Here is a tiny trained network, its code and every weight. The questions are about switching its units off for an input and a target symbol, where a switched-off unit gives its printed mean instead of its output.

import numpy as np


def w(rows, s, z=0):
    codes = np.array(rows[::2]) - 128.0
    scale = np.full(codes.shape[1], s)
    scale[-1] = z or s
    return codes * scale


def f(y):
    return y / 2 * (1 + np.tanh(0.7978845608 * (y + 0.044715 * y**3)))


def softmax(a):
    e = np.exp(a - a.max(-1, keepdims=True))
    return e / e.sum(-1, keepdims=True)


def log_softmax(a):
    a = a - a.max(-1, keepdims=True)
    return a - np.log(np.exp(a).sum(-1, keepdims=True))


def net(x, mask):
    ids = ['ΘΞΠαζηλτφψω'.index(c) for c in x.split()]
    T = len(ids)
    res = E[ids] + P[:T]
    q, k, v = (res @ M[0].T for M in (Q, K, V))
    z = softmax(np.where(np.tri(T) > 0, q @ k.T / 2**0.5, -1e9)) @ v
    res = res + np.where(mask[0], z, O[0][:, -1]) @ O[0][:, :-1]
    y = f(res @ A[0][:, :-1].T + A[0][:, -1])
    res = res + np.where(mask[1:13], y, B[0][:, -1]) @ B[0][:, :-1]
    return log_softmax(res[-1] @ U[:, :-1].T + U[:, -1])


Q, K, V, O, A, B = {}, {}, {}, {}, {}, {}
E = w([
[141,114,167,162,28],'Θ',
[88,136,162,44,69],'Ξ',
[111,64,130,58,241],'Π',
[196,15,105,123,138],'α',
[211,122,254,217,77],'ζ',
[89,45,26,125,180],'η',
[74,157,175,51,180],'λ',
[134,183,111,161,217],'τ',
[176,86,206,14,181],'φ',
[54,31,179,185,149],'ψ',
[52,137,110,230,124],'ω',
],0.015)
P = w([
[192,133,46,76,63],'0',
[173,135,62,119,89],'1',
[187,141,92,162,109],'2',
[182,133,107,200,131],'3',
[173,122,123,215,124],'4',
[181,115,119,232,147],'5',
[184,115,125,253,134],'6',
],0.0052)
Q[0] = w([
[114,235,195,64,68],'head 0',
[153,88,145,254,133],'head 0',
],0.032)
K[0] = w([
[3,142,127,5,94],'head 0',
[205,88,63,151,42],'head 0',
],0.037)
V[0] = w([
[51,78,124,191,252],'head 0',
[130,94,72,97,133],'head 0',
],0.0045)
O[0] = w([
[55,254,101,61,38,3],'head 0',
[137,95,201,73,139,171],'head 0',
],0.0026,0.0011)
A[0] = w([
[165,93,78,118,90,52],'neuron 0',
[130,141,188,165,193,100],'neuron 1',
[154,152,182,142,70,71],'neuron 2',
[72,179,168,142,140,164],'neuron 3',
[117,99,128,57,132,122],'neuron 4',
[53,95,147,155,96,133],'neuron 5',
[225,160,180,96,111,2],'neuron 6',
[73,137,15,125,79,59],'neuron 7',
[128,143,112,100,5,89],'neuron 8',
[105,224,113,84,108,129],'neuron 9',
[164,211,92,113,147,113],'neuron 10',
[175,101,107,141,84,95],'neuron 11',
],0.015,0.007)
B[0] = w([
[119,127,108,48,192,156],'neuron 0',
[113,148,64,60,111,210],'neuron 1',
[110,100,115,184,252,188],'neuron 2',
[132,92,136,103,59,212],'neuron 3',
[53,188,123,115,133,253],'neuron 4',
[167,101,214,148,130,208],'neuron 5',
[171,227,163,196,103,187],'neuron 6',
[248,159,115,79,84,152],'neuron 7',
[59,106,48,190,127,210],'neuron 8',
[165,91,156,115,25,186],'neuron 9',
[178,42,144,166,61,129],'neuron 10',
[146,134,160,85,163,197],'neuron 11',
],0.019,0.0039)
U = w([
[45,92,75,181,78,92],'Θ',
[115,87,39,131,11,251],'Ξ',
[63,191,58,122,79,67],'Π',
[95,66,86,109,144,205],'α',
[150,109,70,199,113,145],'ζ',
[189,85,75,66,128,14],'η',
[138,152,125,136,16,253],'λ',
[215,94,2,158,46,63],'τ',
[132,160,178,152,107,67],'φ',
[116,46,167,58,86,184],'ψ',
[184,71,152,172,49,35],'ω',
],0.0065,0.0051)

Each question gives the input, a string of symbols that net reads in full, and the target symbol t.
The units are the heads (2 rows each of Q, K, V and O) and the neurons (one row each of A and B). Each row of codes is followed by its name. A weight is (code - 128) times the scale printed after its matrix; where a second scale follows, it is the last column's (O, A, B and U).
mask holds one flag per unit, heads first, then neurons. A switched-off unit (its flag False) gives its mean, the last column of its rows in O or B, instead of its output. The means were averaged over made-up inputs and are rounded, as every weight is.
A unit's drop is (log p(t) with every unit on - log p(t) with that unit switched off) / (log p(t) with every unit on - log p(t) with every unit switched off).
The circuit of an input: a set's keep is (log p(t) with only the set's units on - log p(t) with every unit switched off) / (log p(t) with every unit on - log p(t) with every unit switched off). Starting from the 12 units with the biggest drops (on a tie, the unit counted first), units are removed one at a time, each time the one whose removal leaves the highest keep (on an exact tie, the one counted first), for as long as the keep stays at least 0.8.
units of the circuit, in order: the units of the circuit, biggest drop first
top k neurons: the k neurons with the biggest drops, biggest first
drop when u is switched off: that unit's drop, to one decimal
input α ζ η ω η, target τ: top 2 neurons	(neuron 7; neuron 4)
input η α λ, target Ξ: units of the circuit, in order	(neuron 5; neuron 9; neuron 3)
input η φ φ Π Ξ ζ, target φ: top 2 neurons	(neuron 6; neuron 2)
input Ξ τ λ Ξ Θ ψ, target ψ: top 4 neurons	(neuron 5; neuron 1; neuron 6; neuron 8)
input η λ φ φ ψ, target ψ: units of the circuit, in order	(neuron 5; neuron 6)
input φ ζ τ, target τ: units of the circuit, in order	(neuron 10; neuron 4)
input Ξ η η, target η: top neuron	(neuron 7)
input λ η Ξ Ξ Ξ Ξ ω, target ω: top 2 neurons	(neuron 5; neuron 4)
input η λ α τ, target Ξ: units of the circuit, in order	(neuron 1; neuron 10; neuron 2)
input Θ φ τ, target Ξ: top 3 neurons	(neuron 1; neuron 10; neuron 2)
input ψ α Ξ τ ω λ φ, target λ: drop when neuron 8 is switched off	0.2
input η ζ Θ, target Θ: drop when neuron 11 is switched off	-0.1
input ω Ξ η λ ψ, target ω: drop when neuron 5 is switched off	0.9
input α ψ Θ, target Θ: units of the circuit, in order	(neuron 8)
